Below are the code and all the weights of a small trained network. Each question names an input and a target symbol and asks about switching units off, where a switched-off unit gives its printed mean instead of its output.

import numpy as np


def w(rows, s, z=0):
    codes = np.array(rows[::2]) - 128.0
    scale = np.full(codes.shape[1], s)
    scale[-1] = z or s
    return codes * scale


def f(y):
    return y / 2 * (1 + np.tanh(0.7978845608 * (y + 0.044715 * y**3)))


def softmax(a):
    e = np.exp(a - a.max(-1, keepdims=True))
    return e / e.sum(-1, keepdims=True)


def log_softmax(a):
    a = a - a.max(-1, keepdims=True)
    return a - np.log(np.exp(a).sum(-1, keepdims=True))


def net(x, mask):
    ids = ['ΦΩδημψ'.index(c) for c in x.split()]
    T = len(ids)
    res = E[ids] + P[:T]
    q, k, v = (res @ M[0].T for M in (Q, K, V))
    z = softmax(np.where(np.tri(T) > 0, q @ k.T / 4**0.5, -1e9)) @ v
    res = res + np.where(mask[0], z, O[0][:, -1]) @ O[0][:, :-1]
    y = f(res @ A[0][:, :-1].T + A[0][:, -1])
    res = res + np.where(mask[1:9], y, B[0][:, -1]) @ B[0][:, :-1]
    return log_softmax(res[-1] @ U[:, :-1].T + U[:, -1])


Q, K, V, O, A, B = {}, {}, {}, {}, {}, {}
E = w([
[132,145,66,94,47,122],'Φ',
[145,145,59,175,44,98],'Ω',
[127,85,30,172,173,170],'δ',
[12,118,75,84,142,188],'η',
[54,188,120,197,62,82],'μ',
[79,247,126,183,214,42],'ψ',
],0.013)
P = w([
[134,87,228,146,137,136],'0',
[188,193,78,87,153,131],'1',
[95,74,129,152,123,70],'2',
[148,214,46,115,134,138],'3',
[60,87,123,201,85,97],'4',
[119,251,22,148,120,161],'5',
[32,97,117,232,78,113],'6',
[127,236,16,137,126,182],'7',
],0.012)
Q[0] = w([
[88,176,5,146,47,132],'H1',
[147,162,74,121,152,187],'H1',
[198,171,149,87,136,228],'H1',
[95,22,184,119,128,156],'H1',
],0.014)
K[0] = w([
[19,114,21,222,134,174],'H1',
[111,57,52,66,63,253],'H1',
[241,43,113,79,83,176],'H1',
[144,212,184,137,26,2],'H1',
],0.0091)
V[0] = w([
[113,155,129,101,9,114],'H1',
[24,153,153,84,189,145],'H1',
[138,208,169,194,138,58],'H1',
[156,106,116,209,178,158],'H1',
],0.011)
O[0] = w([
[166,116,196,65,76,32,106],'H1',
[2,104,156,58,166,151,252],'H1',
[123,143,142,179,184,46,194],'H1',
[145,105,81,196,145,148,234],'H1',
],0.013,0.0033)
A[0] = w([
[147,139,99,124,130,176,90],'N1',
[124,197,80,108,166,140,94],'N2',
[70,170,154,176,146,136,116],'N3',
[169,44,212,138,59,147,18],'N4',
[188,151,82,167,129,111,204],'N5',
[178,209,71,122,113,143,2],'N6',
[105,8,167,141,108,99,173],'N7',
[108,1,118,153,81,150,98],'N8',
],0.013,0.0054)
B[0] = w([
[71,172,130,148,176,99,201],'N1',
[122,165,229,82,167,62,229],'N2',
[188,79,60,111,95,208,238],'N3',
[37,246,40,130,114,124,144],'N4',
[100,77,182,225,105,119,249],'N5',
[224,95,55,93,172,167,222],'N6',
[213,177,137,73,254,99,193],'N7',
[225,131,191,72,50,143,171],'N8',
],0.0084,0.013)
U = w([
[129,2,167,197,43,169,198],'Φ',
[216,90,88,54,95,172,105],'Ω',
[57,221,90,119,99,160,173],'δ',
[123,114,7,158,189,162,123],'η',
[52,130,157,214,69,87,185],'μ',
[163,119,242,130,204,84,2],'ψ',
],0.0069,0.0039)

Each question gives the input, a string of symbols that net reads in full, and the target symbol t.
The units are the heads (4 rows each of Q, K, V and O) and the neurons (one row each of A and B). Each row of codes is followed by its name. A weight is (code - 128) times the scale printed after its matrix; where a second scale follows, it is the last column's (O, A, B and U).
mask holds one flag per unit, heads first, then neurons. A switched-off unit (its flag False) gives its mean, the last column of its rows in O or B, instead of its output. The means were averaged over made-up inputs and are rounded, as every weight is.
A unit's drop is (log p(t) with every unit on - log p(t) with that unit switched off) / (log p(t) with every unit on - log p(t) with every unit switched off).
The circuit of an input: a set's keep is (log p(t) with only the set's units on - log p(t) with every unit switched off) / (log p(t) with every unit on - log p(t) with every unit switched off). Starting from all 9 units, units are removed one at a time, each time the one whose removal leaves the highest keep (on an exact tie, the one counted first), for as long as the keep stays at least 0.8.
units of the circuit, in order: the units of the circuit, biggest drop first
most important unit: the unit with the biggest drop
top k neurons: the k neurons with the biggest drops, biggest first
drop of u: that unit's drop, to one decimal
input Ω ψ δ Φ μ δ Ω, target ψ: units of the circuit, in order : H1; N7
input ψ Φ δ δ ψ η Φ η, target δ: units of the circuit, in order : H1; N6
input δ μ Φ Φ Φ Ω Φ, target μ: units of the circuit, in order : H1; N4; N6
input Φ δ Φ, target Φ: units of the circuit, in order : H1; N7; N5; N6
input Φ Φ Φ δ δ, target Φ: units of the circuit, in order : H1; N8; N5
input μ η δ Φ δ μ, target η: most important unit : N6
input Φ η η Φ δ, target Ω: top 3 neurons : N8; N5; N7
input δ η δ, target Ω: units of the circuit, in order : N8; H1
input ψ Ω Φ, target η: units of the circuit, in order : H1; N3
input μ δ Φ Ω ψ Φ μ, target η: top 4 neurons : N3; N2; N7; N5
input Φ ψ Ω Ω, target Φ: units of the circuit, in order : N5; H1
input Φ Ω Φ μ, target μ: top 3 neurons : N7; N6; N2
input η ψ Ω δ Φ Φ Ω, target μ: units of the circuit, in order : H1; N4; N3
input μ ψ δ η Φ, target Ω: most important unit : N5
input μ μ δ, target ψ: top 2 neurons : N7; N3
input ψ ψ δ Ω δ, target Φ: top 2 neurons : N8; N6
input δ Φ μ δ ψ μ δ, target ψ: top 2 neurons : N7; N6
input ψ μ Φ Ω, target Φ: top 2 neurons : N5; N7
input η ψ Φ μ ψ η η ψ, target δ: top 3 neurons : N6; N5; N7
input ψ ψ Ω μ, target μ: top neuron : N7
input Φ Ω μ Φ η, target ψ: top 2 neurons : N7; N6
input η δ Φ Φ η μ Φ, target ψ: top 3 neurons : N7; N3; N6
input Ω Ω Φ ψ Φ Φ Φ Φ, target Ω: drop of N6 : 0.3
